Below is a small trained network, with its code and all its weights. Each question gives an input and a class and asks what happens when units are switched off, that is, made to give their printed mean instead of their output.

import numpy as np


def w(rows, s, z=0):
    codes = np.array(rows[::2]) - 128.0
    scale = np.full(codes.shape[1], s)
    scale[-1] = z or s
    return codes * scale


def norm(h):
    return h / np.sqrt((h * h).mean(-1, keepdims=True) + 1e-5)


def f(y):
    return np.maximum(y, 0)


def log_softmax(a):
    a = a - a.max(-1, keepdims=True)
    return a - np.log(np.exp(a).sum(-1, keepdims=True))


def net(x, mask):
    res = np.array(x, float).reshape(1, 6) / 4 @ E
    u = 0
    for l in range(4):
        y = f(norm(res) @ A[l][:, :-1].T + A[l][:, -1])
        res = res + np.where(mask[u : u + 7], y, B[l][:, -1]) @ B[l][:, :-1]
        u += 7
    return log_softmax(norm(res)[-1] @ U[:, :-1].T + U[:, -1])


A, B = {}, {}
E = w([
[46,168,165,108,58,131,58,93,95,140],'x0',
[138,122,102,132,95,251,121,162,52,92],'x1',
[159,89,98,192,101,156,128,111,149,145],'x2',
[108,118,80,128,168,156,126,102,74,59],'x3',
[190,79,128,83,55,141,62,96,130,96],'x4',
[121,149,97,140,113,151,176,199,117,162],'x5',
],0.0023)
A[0] = w([
[60,138,126,134,43,160,155,175,104,138,6],'0.n0',
[105,139,141,153,74,142,126,162,117,138,78],'0.n1',
[253,64,114,139,55,140,136,127,152,129,5],'0.n2',
[170,83,112,134,78,143,130,108,120,149,75],'0.n3',
[136,132,128,131,120,130,134,136,136,111,51],'0.n4',
[164,128,171,122,100,105,144,166,172,216,27],'0.n5',
[218,143,193,67,55,120,165,179,179,226,30],'0.n6',
],0.0041,0.002)
B[0] = w([
[119,253,113,49,138,191,105,90,117,198,191],'0.n0',
[115,195,112,84,120,144,111,99,131,132,173],'0.n1',
[210,96,47,170,71,124,83,112,194,119,234],'0.n2',
[142,110,83,111,94,108,146,132,154,109,182],'0.n3',
[125,120,155,98,121,131,131,96,121,100,128],'0.n4',
[112,194,159,75,158,58,107,215,136,66,213],'0.n5',
[139,175,199,112,113,65,108,250,185,31,252],'0.n6',
],0.0035,0.0025)
A[1] = w([
[116,85,180,87,121,93,119,46,110,149,2],'1.n0',
[178,68,182,105,105,69,145,136,120,216,58],'1.n1',
[58,94,194,204,39,138,78,68,112,219,53],'1.n2',
[98,93,99,206,217,52,214,166,169,208,18],'1.n3',
[157,98,69,166,191,254,203,195,43,103,3],'1.n4',
[65,104,126,163,38,183,151,192,49,207,36],'1.n5',
[143,61,143,210,121,99,154,198,127,130,66],'1.n6',
],0.005,0.0009)
B[1] = w([
[65,63,152,107,137,145,129,74,96,96,171],'1.n0',
[116,132,116,170,106,118,162,211,111,131,162],'1.n1',
[59,114,203,129,57,142,185,59,196,148,196],'1.n2',
[253,204,190,87,215,152,184,69,179,171,246],'1.n3',
[57,80,226,237,101,106,109,230,133,22,254],'1.n4',
[135,206,82,62,117,144,56,162,111,140,184],'1.n5',
[70,145,100,64,126,137,89,20,92,98,186],'1.n6',
],0.0046,0.0036)
A[2] = w([
[148,47,81,98,194,83,111,103,65,136,21],'2.n0',
[96,51,132,135,104,102,151,80,101,150,39],'2.n1',
[255,37,53,169,75,166,118,104,161,138,2],'2.n2',
[165,101,60,122,91,124,135,113,164,156,14],'2.n3',
[157,96,41,158,142,129,140,116,109,158,80],'2.n4',
[170,98,128,199,151,51,61,93,126,192,63],'2.n5',
[209,113,134,150,171,148,154,92,96,212,61],'2.n6',
],0.0064,0.0007)
B[2] = w([
[139,143,87,68,161,56,63,167,87,119,154],'2.n0',
[113,54,156,113,107,134,131,56,131,134,177],'2.n1',
[253,80,3,177,57,134,84,97,208,150,252],'2.n2',
[143,93,126,174,119,161,94,122,110,102,177],'2.n3',
[97,141,158,105,77,130,135,134,147,118,147],'2.n4',
[125,180,131,137,91,207,157,185,141,86,169],'2.n5',
[155,147,190,135,152,134,183,135,154,146,189],'2.n6',
],0.006,0.0031)
A[3] = w([
[188,159,115,118,255,149,241,79,106,220,31],'3.n0',
[138,172,66,128,201,112,193,78,151,122,80],'3.n1',
[126,57,39,54,214,79,122,123,24,118,57],'3.n2',
[80,220,22,98,83,210,125,126,55,251,25],'3.n3',
[170,148,77,187,167,166,72,144,104,97,121],'3.n4',
[87,43,163,243,145,139,158,214,57,69,1],'3.n5',
[176,133,120,43,109,157,138,82,88,129,125],'3.n6',
],0.0061,0.0009)
B[3] = w([
[225,131,139,122,244,148,194,62,125,174,254],'3.n0',
[175,133,167,126,148,179,141,91,124,155,195],'3.n1',
[140,96,91,170,212,76,31,143,42,106,144],'3.n2',
[145,162,66,48,102,217,81,160,50,246,216],'3.n3',
[89,109,118,178,119,150,162,103,156,125,203],'3.n4',
[69,106,75,149,133,175,254,182,84,84,232],'3.n5',
[82,146,117,195,168,82,153,147,153,173,173],'3.n6',
],0.0073,0.0039)
U = w([
[221,60,33,202,30,143,85,102,212,102,168],'0',
[121,125,128,134,107,87,140,131,92,144,2],'1',
[18,71,210,106,54,112,111,2,145,142,134],'2',
[39,99,101,201,125,192,241,224,68,37,154],'3',
[231,171,185,117,247,142,208,67,147,187,174],'4',
[84,203,80,50,66,216,69,171,45,245,160],'5',
[92,79,100,145,210,45,29,109,28,104,104],'6',
[131,205,207,62,87,12,99,241,202,94,141],'7',
],0.0063,0.0041)

Each question gives the input, the list of numbers given to net, and the class t.
The units are the neurons (one row each of A and B). Each row of codes is followed by its name. A weight is (code - 128) times the scale printed after its matrix; where a second scale follows, it is the last column's (A, B and U).
mask holds one flag per neuron, layer by layer. A switched-off neuron (its flag False) gives its mean, the last column of its row in B, instead of its output. The means were averaged over made-up inputs and are rounded, as every weight is.
A unit's drop is (log p(t) with every unit on - log p(t) with that unit switched off) / (log p(t) with every unit on - log p(t) with every unit switched off).
The circuit of an input: a set's keep is (log p(t) with only the set's units on - log p(t) with every unit switched off) / (log p(t) with every unit on - log p(t) with every unit switched off). Starting from the 12 units with the biggest drops (on a tie, the unit counted first), units are removed one at a time, each time the one whose removal leaves the highest keep (on an exact tie, the one counted first), for as long as the keep stays at least 0.8.
circuit, biggest first: the units of the circuit, biggest drop first
top k neurons: the k neurons with the biggest drops, biggest first
k most important neurons of layer l: the k neurons of layer l with the biggest drops, biggest first
drop of u: that unit's drop, to one decimal
input [4,3,-5,-4,-7,-5], class 5: circuit, biggest first => 1.n4; 1.n3; 3.n3
input [5,7,4,3,2,1], class 5: circuit, biggest first => 1.n5; 3.n3
input [-7,5,2,1,2,7], class 3: top 2 neurons => 1.n4; 3.n5
input [6,-8,-1,-7,7,-1], class 7: circuit, biggest first => 0.n6; 0.n5
input [2,7,7,-3,-6,-5], class 5: 2 most important neurons of layer 1 => 1.n5; 1.n0
input [1,2,-4,5,8,-2], class 6: top neuron => 3.n2
input [1,3,-1,-5,-2,3], class 5: top 3 neurons => 0.n0; 1.n4; 3.n3
input [-4,0,-2,-6,1,-8], class 7: circuit, biggest first => 0.n6; 3.n0
input [-5,0,2,-6,1,-3], class 0: circuit, biggest first => 0.n2; 2.n2
input [4,8,5,-3,-3,-8], class 5: top 2 neurons => 1.n5; 3.n3
input [4,-6,4,0,0,1], class 2: circuit, biggest first => 1.n2; 3.n0
input [-3,1,0,1,0,6], class 3: top 2 neurons => 1.n4; 3.n5
input [6,-5,-3,-6,1,-6], class 2: 3 most important neurons of layer 1 => 1.n0; 1.n2; 1.n3
input [1,-3,7,-3,0,3], class 7: top 3 neurons => 0.n5; 0.n6; 2.n2
input [0,-1,-8,-3,2,-5], class 6: top 4 neurons => 1.n4; 1.n0; 1.n2; 1.n3
input [-5,0,-4,-4,5,-1], class 0: top 3 neurons => 0.n2; 1.n4; 2.n2
input [3,2,2,6,3,-6], class 6: top 2 neurons => 1.n4; 3.n2
input [6,1,8,-5,2,3], class 5: top neuron => 0.n0
input [3,-2,-1,1,-2,5], class 5: top 2 neurons => 1.n3; 3.n3
input [6,8,7,1,3,-3], class 5: top 2 neurons => 1.n5; 3.n3
input [6,0,-5,7,0,-5], class 6: top 3 neurons => 1.n4; 3.n2; 2.n0
input [4,0,0,-7,-6,-4], class 7: most important neuron of layer 0 => 0.n5
input [1,4,0,0,1,-7], class 2: 3 most important neurons of layer 0 => 0.n5; 0.n6; 0.n2
input [-3,5,1,1,-5,-4], class 3: drop of 1.n4 => 1.8
input [2,5,3,4,-1,-3], class 3: drop of 1.n4 => 0.5
input [-4,7,7,-4,-8,-3], class 3: drop of 3.n5 => 0.1
